Each row is followed by its group and then its class within the group.
[-3.17  0.23 -2.32  4.06 -0.88  0.20  1.31  0.49  1.07 -2.54  0.26  6.26
  0.15 -0.74  0.92  0.27  0.49 -1.78 -3.68 -0.73 -8.59 -0.40  1.55  2.27
  0.38 -0.73  2.41  1.54 -1.34 -1.49 -1.12  0.05 -0.77  0.66  1.58  1.03
 -0.83  1.78 -2.22 -2.52 -0.91  1.53 -0.64 -3.65  2.04  0.47 -0.59 -2.46
 -3.30  0.04 -3.07 -0.17 -0.19]
(14).<80>
[-3.45 -1.71 -1.40  2.30  0.22 -2.30  0.15  0.02  0.42 -0.55 -1.34  2.50
 -2.04 -2.15  1.31 -1.60 -0.67 -0.09 -2.88 -1.81 -1.77  0.26 -0.13 -5.31
 -0.74 -1.41  0.67 -1.16 -0.39  0.60 -2.39  0.65  1.72 -1.27 -2.15 -0.56
 -1.88  3.08  1.72  1.21  0.48  1.05 -1.42 -2.33  1.58  0.34 -1.45 -4.44
 -5.65 -0.46 -3.58 -0.98  0.39]
(8).<65>
[-5.76 -1.17 -2.43  4.00 -1.98  0.58  0.13 -0.58  1.19 -1.20 -1.03  2.81
 -2.45 -2.86  4.10 -1.02  0.28 -1.00 -5.64 -1.87 -2.23  0.90  0.76  0.47
 -0.79 -1.72  0.41 -3.11 -0.99 -1.69 -2.42  1.36  0.41 -2.44  0.24 -1.42
 -0.73  4.48  1.82  0.43  0.25  2.17 -0.73 -4.30  2.31  1.86  0.52 -6.97
 -3.96 -1.13 -2.48 -2.84  1.48]
(8).<79>
[-3.96 -1.81 -1.67  1.47  0.31 -1.84  0.64  0.83  0.27  0.08 -2.72  1.79
  0.14 -0.53  2.38 -1.43 -0.35  0.22 -1.76 -2.24 -1.36  1.49 -0.65  1.46
 -0.20 -1.02 -0.17 -1.78 -0.20 -0.99 -3.83  0.94  1.40 -0.47  0.09  0.07
 -1.00  4.64  0.75  0.20 -1.22  1.00 -2.40 -2.94  1.23  0.82 -0.12 -0.88
 -3.51 -0.09  0.08 -0.39 -0.01]
(8).<72>
[-4.53 -2.03 -1.17  0.33 -1.08  0.18  1.14 -0.65 -0.23 -1.16 -0.87  6.35
 -2.43 -5.22  0.63  0.23 -1.44 -0.46 -4.69 -5.79 -2.45  0.68 -0.54  2.99
 -0.79 -2.20  0.81  0.34  0.00 -1.18 -1.41 -0.47  2.72 -1.17  0.24 -2.94
 -5.78  3.26  0.03 -2.53 -0.94  1.56 -0.76 -4.32  2.59  1.25  0.79  1.69
 -3.81  0.06 -2.11 -0.16 -0.33]
(8).<79>
[-2.27 -2.52  2.39 -0.40 -0.64 -0.44  1.08  1.12  0.29 -0.14  0.22 -2.05
 -0.69  2.04  1.89 -0.65  1.25  1.98 -0.59  2.46 -3.93  0.33  0.59 -0.91
 -0.68  0.14  0.60  0.29  0.47  0.16 -1.58  0.89  1.31 -0.80 -1.94  0.52
  3.46  2.44  3.32  0.72  0.78  0.02 -0.97  0.36  0.57  1.39  0.44 -1.52
 -1.25 -0.40  1.36  0.53  0.13]
(8).<65>
[-0.96 -0.24  2.25  0.59 -0.94 -3.62  0.53  0.49  0.90  1.06 -0.70  1.69
 -1.12 -2.29  1.98  0.88  0.55  1.27 -1.69 -2.42 -1.20  0.17 -1.03 -0.21
  0.91 -1.25  0.60 -0.48  0.56  1.14 -1.93  0.91  0.68 -1.57 -3.89 -0.90
 -2.49  2.24  2.18  0.20 -0.28 -0.84  1.65 -3.53  0.27  1.71 -1.15  1.14
 -2.29 -0.63 -2.21  1.25 -1.15]
(8).<72>
[-3.53  0.48 -3.04  3.58 -1.41  0.37  0.24  0.40  0.63 -1.79  0.55  3.70
 -0.98 -2.80  0.14  3.19 -2.23 -4.40 -2.53 -3.28 -0.47  1.13  0.16  3.22
 -0.53  1.48  2.04 -2.52  0.62 -1.52 -0.59  0.63 -0.55 -1.02  1.14 -0.14
 -4.15  2.18 -1.16 -2.45 -1.92  0.87 -0.43 -3.09  3.44 -1.44  1.48 -1.62
 -2.52  1.96 -1.62 -0.71 -0.47]
(14).<78>
[-1.23 -3.09  1.02 -3.52 -0.51 -3.44  0.34  1.38 -2.20  0.81 -0.15  0.93
  1.91  2.02  0.14 -1.66 -0.07  1.81  1.37  0.11 -1.22 -0.28  1.19 -1.05
 -0.32 -0.08 -0.44 -1.37  0.41 -0.29 -1.80  0.92 -0.15  0.20 -1.07  0.29
  2.12  1.40  2.54  1.63 -0.48 -0.91 -0.52 -0.11  0.01  0.58 -1.90 -1.36
 -0.47  1.12  1.13  1.63  0.93]
(8).<65>
[-2.11 -1.51 -1.34 -2.05  0.34 -3.65  1.40  0.91 -1.33  0.83 -2.26  3.67
 -2.68 -3.63 -0.80 -0.66 -2.14 -0.40 -0.54 -5.33  1.89  1.17 -1.13 -0.17
  0.93 -1.54 -0.09 -1.40  0.44  0.52  0.69  0.25 -1.00 -1.36 -0.90 -3.24
 -4.44  0.78 -1.20 -0.17 -0.33 -0.36  0.66 -0.94  0.82 -0.23 -0.63  4.21
 -2.03 -1.41  0.22  0.72 -0.98]
(8).<72>
